Below is a small trained network, with its code and all its weights. Each question gives an input and a class and asks what happens when units are switched off, that is, made to give their printed mean instead of their output.

import numpy as np


def w(rows, s, z=0):
    codes = np.array(rows[::2]) - 128.0
    scale = np.full(codes.shape[1], s)
    scale[-1] = z or s
    return codes * scale


def f(y):
    return np.maximum(y, 0)


def log_softmax(a):
    a = a - a.max(-1, keepdims=True)
    return a - np.log(np.exp(a).sum(-1, keepdims=True))


def net(x, mask):
    res = np.array(x, float).reshape(1, 6) / 4 @ E
    y = f(res @ A[0][:, :-1].T + A[0][:, -1])
    res = res + np.where(mask, y, B[0][:, -1]) @ B[0][:, :-1]
    return log_softmax(res[-1] @ U[:, :-1].T + U[:, -1])


A, B = {}, {}
E = w([
[241,74,178,228,192],'x0',
[129,127,129,127,128],'x1',
[126,132,123,133,130],'x2',
[129,234,218,96,190],'x3',
[129,125,131,125,128],'x4',
[106,80,81,61,254],'x5',
],0.0066)
A[0] = w([
[73,132,51,9,170,135],'neuron 0',
[148,134,154,177,101,141],'neuron 1',
[96,175,125,112,43,190],'neuron 2',
[133,171,157,118,151,134],'neuron 3',
[134,225,199,104,180,143],'neuron 4',
[105,159,121,111,78,177],'neuron 5',
[138,95,125,130,188,96],'neuron 6',
[129,138,172,148,125,119],'neuron 7',
[122,151,133,127,81,168],'neuron 8',
[117,137,143,103,140,129],'neuron 9',
[166,130,184,204,87,140],'neuron 10',
[139,78,132,145,215,72],'neuron 11',
[139,107,128,140,170,98],'neuron 12',
[124,148,158,118,141,141],'neuron 13',
[117,125,87,92,128,165],'neuron 14',
[135,120,120,119,153,125],'neuron 15',
[108,167,132,111,48,185],'neuron 16',
[114,149,124,127,95,161],'neuron 17',
[149,111,158,166,128,155],'neuron 18',
[132,97,135,141,145,139],'neuron 19',
[141,119,138,138,117,139],'neuron 20',
[135,47,49,148,78,253],'neuron 21',
[147,118,171,192,114,127],'neuron 22',
[143,94,130,147,193,84],'neuron 23',
[128,116,111,103,161,156],'neuron 24',
[120,138,136,133,101,156],'neuron 25',
[137,100,129,135,177,92],'neuron 26',
],0.015,0.0045)
B[0] = w([
[36,160,122,192,113,247],'neuron 0',
[158,121,132,167,114,180],'neuron 1',
[146,90,155,71,135,214],'neuron 2',
[132,171,152,116,130,166],'neuron 3',
[137,227,187,109,141,216],'neuron 4',
[129,104,140,89,134,186],'neuron 5',
[129,110,133,89,140,163],'neuron 6',
[154,163,103,125,132,156],'neuron 7',
[152,115,133,104,140,173],'neuron 8',
[114,127,165,135,111,151],'neuron 9',
[173,152,111,188,125,214],'neuron 10',
[145,100,145,71,138,177],'neuron 11',
[143,117,140,102,131,152],'neuron 12',
[123,143,160,134,122,155],'neuron 13',
[87,141,88,113,140,172],'neuron 14',
[114,121,140,112,119,145],'neuron 15',
[155,99,150,82,145,204],'neuron 16',
[136,113,136,108,133,164],'neuron 17',
[172,130,126,150,114,175],'neuron 18',
[143,105,142,129,121,152],'neuron 19',
[141,120,131,139,120,147],'neuron 20',
[114,3,69,149,120,228],'neuron 21',
[164,158,113,158,113,187],'neuron 22',
[150,108,143,87,132,166],'neuron 23',
[81,130,119,112,133,164],'neuron 24',
[146,120,127,116,133,155],'neuron 25',
[137,116,140,96,136,155],'neuron 26',
],0.048,0.012)
U = w([
[164,38,83,41,159,254],'0',
[174,158,176,18,197,178],'1',
[185,100,41,255,77,60],'2',
[195,241,111,219,125,39],'3',
[46,107,36,200,101,86],'4',
[60,226,143,181,134,67],'5',
],0.0051,0.00094)

Each question gives the input, the list of numbers given to net, and the class t.
The units are the neurons (one row each of A and B). Each row of codes is followed by its name. A weight is (code - 128) times the scale printed after its matrix; where a second scale follows, it is the last column's (A, B and U).
mask holds one flag per neuron, in row order. A switched-off neuron (its flag False) gives its mean, the last column of its row in B, instead of its output. The means were averaged over made-up inputs and are rounded, as every weight is.
A unit's drop is (log p(t) with every unit on - log p(t) with that unit switched off) / (log p(t) with every unit on - log p(t) with every unit switched off).
The circuit of an input: a set's keep is (log p(t) with only the set's units on - log p(t) with every unit switched off) / (log p(t) with every unit on - log p(t) with every unit switched off). Starting from the 12 units with the biggest drops (on a tie, the unit counted first), units are removed one at a time, each time the one whose removal leaves the highest keep (on an exact tie, the one counted first), for as long as the keep stays at least 0.8.
circuit, biggest first: the units of the circuit, biggest drop first
most important unit: the unit with the biggest drop
top k neurons: the k neurons with the biggest drops, biggest first
drop when u is switched off: that unit's drop, to one decimal
input [0,-1,1,7,-4,6], class 5: top 2 neurons	[neuron 0; neuron 2]
input [-3,4,-5,-7,0,8], class 4: circuit, biggest first	[neuron 0]
input [0,7,-4,2,-5,2], class 5: top 3 neurons	[neuron 2; neuron 16; neuron 21]
input [1,2,6,0,-6,-4], class 2: circuit, biggest first	[neuron 4; neuron 10]
input [6,-3,-6,8,-1,0], class 3: top 3 neurons	[neuron 2; neuron 10; neuron 16]
input [-7,-1,-5,0,-2,4], class 4: top 2 neurons	[neuron 0; neuron 4]
input [-8,2,-5,1,5,1], class 5: top 2 neurons	[neuron 0; neuron 21]
input [0,-3,-3,7,6,8], class 5: top 3 neurons	[neuron 0; neuron 2; neuron 16]
input [0,1,2,0,-1,2], class 4: top 2 neurons	[neuron 4; neuron 2]
input [-5,-8,6,-1,2,2], class 4: drop when neuron 0 is switched off	0.6
input [1,-5,-5,-7,0,-8], class 2: drop when neuron 10 is switched off	2.7
input [2,8,3,2,-4,-6], class 3: drop when neuron 21 is switched off	0.2
input [-4,-7,2,-4,7,4], class 4: drop when neuron 26 is switched off	0.0
input [-1,0,8,5,6,6], class 5: most important unit	neuron 0
